Below are the code and all the weights of a small trained network. Each question names an input and a class and asks about switching units off, where a switched-off unit gives its printed mean instead of its output.

import numpy as np


def w(rows, s, z=0):
    codes = np.array(rows[::2]) - 128.0
    scale = np.full(codes.shape[1], s)
    scale[-1] = z or s
    return codes * scale


def norm(h):
    return h / np.sqrt((h * h).mean(-1, keepdims=True) + 1e-5)


def f(y):
    return y / 2 * (1 + np.tanh(0.7978845608 * (y + 0.044715 * y**3)))


def log_softmax(a):
    a = a - a.max(-1, keepdims=True)
    return a - np.log(np.exp(a).sum(-1, keepdims=True))


def net(x, mask):
    res = np.array(x, float).reshape(1, 5) / 4 @ E
    u = 0
    for l in range(3):
        y = f(norm(res) @ A[l][:, :-1].T + A[l][:, -1])
        res = res + np.where(mask[u : u + 10], y, B[l][:, -1]) @ B[l][:, :-1]
        u += 10
    return log_softmax(norm(res)[-1] @ U[:, :-1].T + U[:, -1])


A, B = {}, {}
E = w([
[71,117,49,224,86,158,123,71,134,96,95,74],'x0',
[107,115,168,56,150,102,253,137,148,98,84,96],'x1',
[185,143,82,160,129,131,156,183,224,102,144,184],'x2',
[184,139,134,58,93,165,175,40,132,240,14,189],'x3',
[127,126,183,104,177,105,97,172,213,63,93,112],'x4',
],0.0053)
A[0] = w([
[135,111,74,153,123,125,173,148,146,110,173,137,66],'L0N1',
[133,123,170,117,142,125,115,182,196,29,107,118,147],'L0N2',
[94,114,162,115,141,116,120,119,83,91,129,82,4],'L0N3',
[118,107,126,149,113,116,116,140,78,131,198,122,85],'L0N4',
[108,120,131,131,132,119,150,163,106,25,184,85,111],'L0N5',
[125,123,97,141,117,142,246,60,132,143,66,131,155],'L0N6',
[123,123,106,150,136,127,53,92,117,140,129,133,117],'L0N7',
[116,114,166,110,140,130,58,61,113,148,51,114,103],'L0N8',
[119,117,72,171,111,129,103,75,97,125,157,123,147],'L0N9',
[119,121,107,139,115,137,131,65,94,155,104,122,48],'L0N10',
],0.013,0.0043)
B[0] = w([
[175,180,102,139,96,101,106,70,161,101,75,124,170],'L0N1',
[93,74,98,97,164,66,177,157,175,72,102,108,254],'L0N2',
[192,174,127,174,86,125,77,63,148,110,40,151,161],'L0N3',
[167,186,83,80,217,156,105,116,65,110,129,129,192],'L0N4',
[4,110,161,200,125,107,182,134,143,154,188,155,239],'L0N5',
[110,150,91,33,123,51,193,128,151,139,119,41,254],'L0N6',
[101,187,142,122,101,157,81,93,127,67,155,125,192],'L0N7',
[124,225,119,117,92,145,128,73,134,119,71,94,210],'L0N8',
[109,71,164,176,117,202,98,164,64,123,64,57,225],'L0N9',
[112,107,125,188,109,91,166,190,180,57,81,200,187],'L0N10',
],0.011,0.0097)
A[1] = w([
[176,121,90,139,118,81,109,72,192,107,71,138,94],'L1N1',
[110,108,110,124,77,121,118,149,124,130,128,144,75],'L1N2',
[119,97,146,162,109,185,136,84,97,177,132,166,24],'L1N3',
[149,107,138,146,48,138,60,110,157,163,136,90,62],'L1N4',
[145,118,88,188,131,93,115,122,219,147,147,227,113],'L1N5',
[190,156,123,202,53,148,57,116,139,128,103,130,4],'L1N6',
[125,118,163,132,120,142,166,96,163,104,91,82,36],'L1N7',
[193,74,86,145,86,178,104,139,231,92,73,156,128],'L1N8',
[162,84,161,64,80,132,189,157,120,182,49,151,137],'L1N9',
[185,66,177,80,143,116,140,126,102,252,159,138,43],'L1N10',
],0.013,0.0019)
B[1] = w([
[171,180,114,85,113,193,143,177,111,187,139,40,229],'L1N1',
[65,181,116,105,193,118,129,129,97,133,201,89,126],'L1N2',
[105,162,217,119,27,143,63,119,177,176,121,142,141],'L1N3',
[60,160,202,154,118,131,122,130,57,97,101,101,147],'L1N4',
[196,41,140,202,219,117,147,209,127,194,2,128,175],'L1N5',
[56,148,89,175,96,162,78,84,70,55,134,222,213],'L1N6',
[163,74,75,68,102,84,112,93,51,131,121,103,247],'L1N7',
[195,243,173,172,118,198,119,166,189,215,121,123,168],'L1N8',
[110,180,187,115,144,79,133,12,172,226,160,95,253],'L1N9',
[142,63,186,181,141,101,49,62,102,178,215,241,157],'L1N10',
],0.0095,0.0075)
A[2] = w([
[88,82,122,100,134,76,127,238,133,58,179,177,7],'L2N1',
[154,112,183,112,185,110,104,93,139,162,192,204,100],'L2N2',
[77,167,130,99,122,146,188,131,124,99,160,178,90],'L2N3',
[179,146,98,138,171,90,70,121,206,10,118,179,140],'L2N4',
[87,128,147,129,152,87,88,135,235,38,157,171,35],'L2N5',
[236,118,29,41,131,157,64,111,176,91,209,235,86],'L2N6',
[95,38,105,173,122,102,136,178,228,52,214,152,30],'L2N7',
[142,142,73,90,71,149,114,115,118,73,95,171,52],'L2N8',
[206,90,142,50,172,147,73,191,69,89,247,155,34],'L2N9',
[171,121,203,23,184,106,65,114,193,32,93,132,83],'L2N10',
],0.011,0.0015)
B[2] = w([
[104,77,131,186,120,116,136,119,139,90,104,131,222],'L2N1',
[110,84,135,152,94,86,144,146,113,121,159,182,171],'L2N2',
[172,75,122,146,83,114,73,106,137,183,88,103,148],'L2N3',
[138,152,150,143,94,148,145,121,123,168,88,126,174],'L2N4',
[108,113,98,93,141,99,172,123,98,132,87,141,205],'L2N5',
[162,160,166,126,3,108,144,151,134,77,92,205,140],'L2N6',
[128,49,121,129,163,125,112,171,92,95,112,103,254],'L2N7',
[86,115,172,185,123,132,123,128,140,153,161,131,186],'L2N8',
[154,118,81,101,159,151,152,165,137,59,174,86,147],'L2N9',
[118,164,86,152,72,96,153,100,103,167,137,110,174],'L2N10',
],0.015,0.0068)
U = w([
[137,94,187,139,123,96,111,89,136,197,191,204,130],'0',
[206,118,130,96,79,130,146,175,134,80,177,198,76],'1',
[222,142,134,137,174,172,124,197,193,183,108,136,107],'2',
[103,198,145,179,84,225,45,95,84,96,111,140,162],'3',
[143,108,114,104,202,197,85,157,97,77,199,114,95],'4',
[130,165,106,38,98,77,187,84,171,178,97,49,160],'5',
[145,44,130,44,156,226,106,104,182,124,143,168,2],'6',
[78,11,103,156,186,83,167,179,125,73,89,108,150],'7',
],0.011,0.0069)

Each question gives the input, the list of numbers given to net, and the class t.
The units are the neurons (one row each of A and B). Each row of codes is followed by its name. A weight is (code - 128) times the scale printed after its matrix; where a second scale follows, it is the last column's (A, B and U).
mask holds one flag per neuron, layer by layer. A switched-off neuron (its flag False) gives its mean, the last column of its row in B, instead of its output. The means were averaged over made-up inputs and are rounded, as every weight is.
A unit's drop is (log p(t) with every unit on - log p(t) with that unit switched off) / (log p(t) with every unit on - log p(t) with every unit switched off).
The circuit of an input: a set's keep is (log p(t) with only the set's units on - log p(t) with every unit switched off) / (log p(t) with every unit on - log p(t) with every unit switched off). Starting from the 12 units with the biggest drops (on a tie, the unit counted first), units are removed one at a time, each time the one whose removal leaves the highest keep (on an exact tie, the one counted first), for as long as the keep stays at least 0.8.
circuit, biggest first: the units of the circuit, biggest drop first
unit that matters most: the unit with the biggest drop
k most important neurons: the k neurons with the biggest drops, biggest first
top k neurons in layer l: the k neurons of layer l with the biggest drops, biggest first
drop when u is switched off: that unit's drop, to one decimal
input [-6,4,1,-4,-7], class 0: circuit, biggest first	(L0N2; L0N6; L0N9)
input [-6,2,-8,-3,-8], class 3: circuit, biggest first	(L0N6; L0N2)
input [-6,-2,0,4,2], class 0: 3 most important neurons	(L0N2; L0N7; L0N10)
input [-2,4,-7,-5,-4], class 3: circuit, biggest first	(L0N3; L0N6)
input [-5,-2,6,0,-7], class 3: top 3 neurons in layer 0	(L0N2; L0N6; L0N1)
input [6,5,-7,-2,-1], class 5: unit that matters most	L0N6
input [-4,-7,-1,-6,-3], class 4: 2 most important neurons	(L0N4; L2N9)
input [-7,5,-3,-5,-6], class 0: top 2 neurons in layer 0	(L0N2; L0N5)
input [-8,2,-2,-4,-8], class 1: top 3 neurons in layer 0	(L0N9; L0N4; L0N2)
input [1,-5,6,-2,4], class 2: 3 most important neurons	(L0N1; L1N8; L0N6)
input [-8,-6,7,3,6], class 2: 2 most important neurons	(L0N6; L0N5)
input [-6,5,-6,-2,-6], class 0: 3 most important neurons	(L0N2; L0N8; L0N1)
input [3,-5,8,6,5], class 2: top 2 neurons in layer 1	(L1N8; L1N5)
input [-8,-6,-1,1,1], class 1: top neuron in layer 0	(L0N9)
input [-2,-4,-5,5,2], class 3: top 2 neurons in layer 0	(L0N6; L0N2)
input [-7,-5,5,6,4], class 0: top 2 neurons in layer 1	(L1N10; L1N9)
input [-7,-4,1,3,-3], class 0: drop when L0N4 is switched off	0.1
input [-6,1,7,0,-2], class 2: drop when L0N6 is switched off	0.4
input [5,-8,6,1,7], class 3: drop when L0N7 is switched off	0.7
input [-7,-4,4,8,-1], class 0: unit that matters most	L1N10
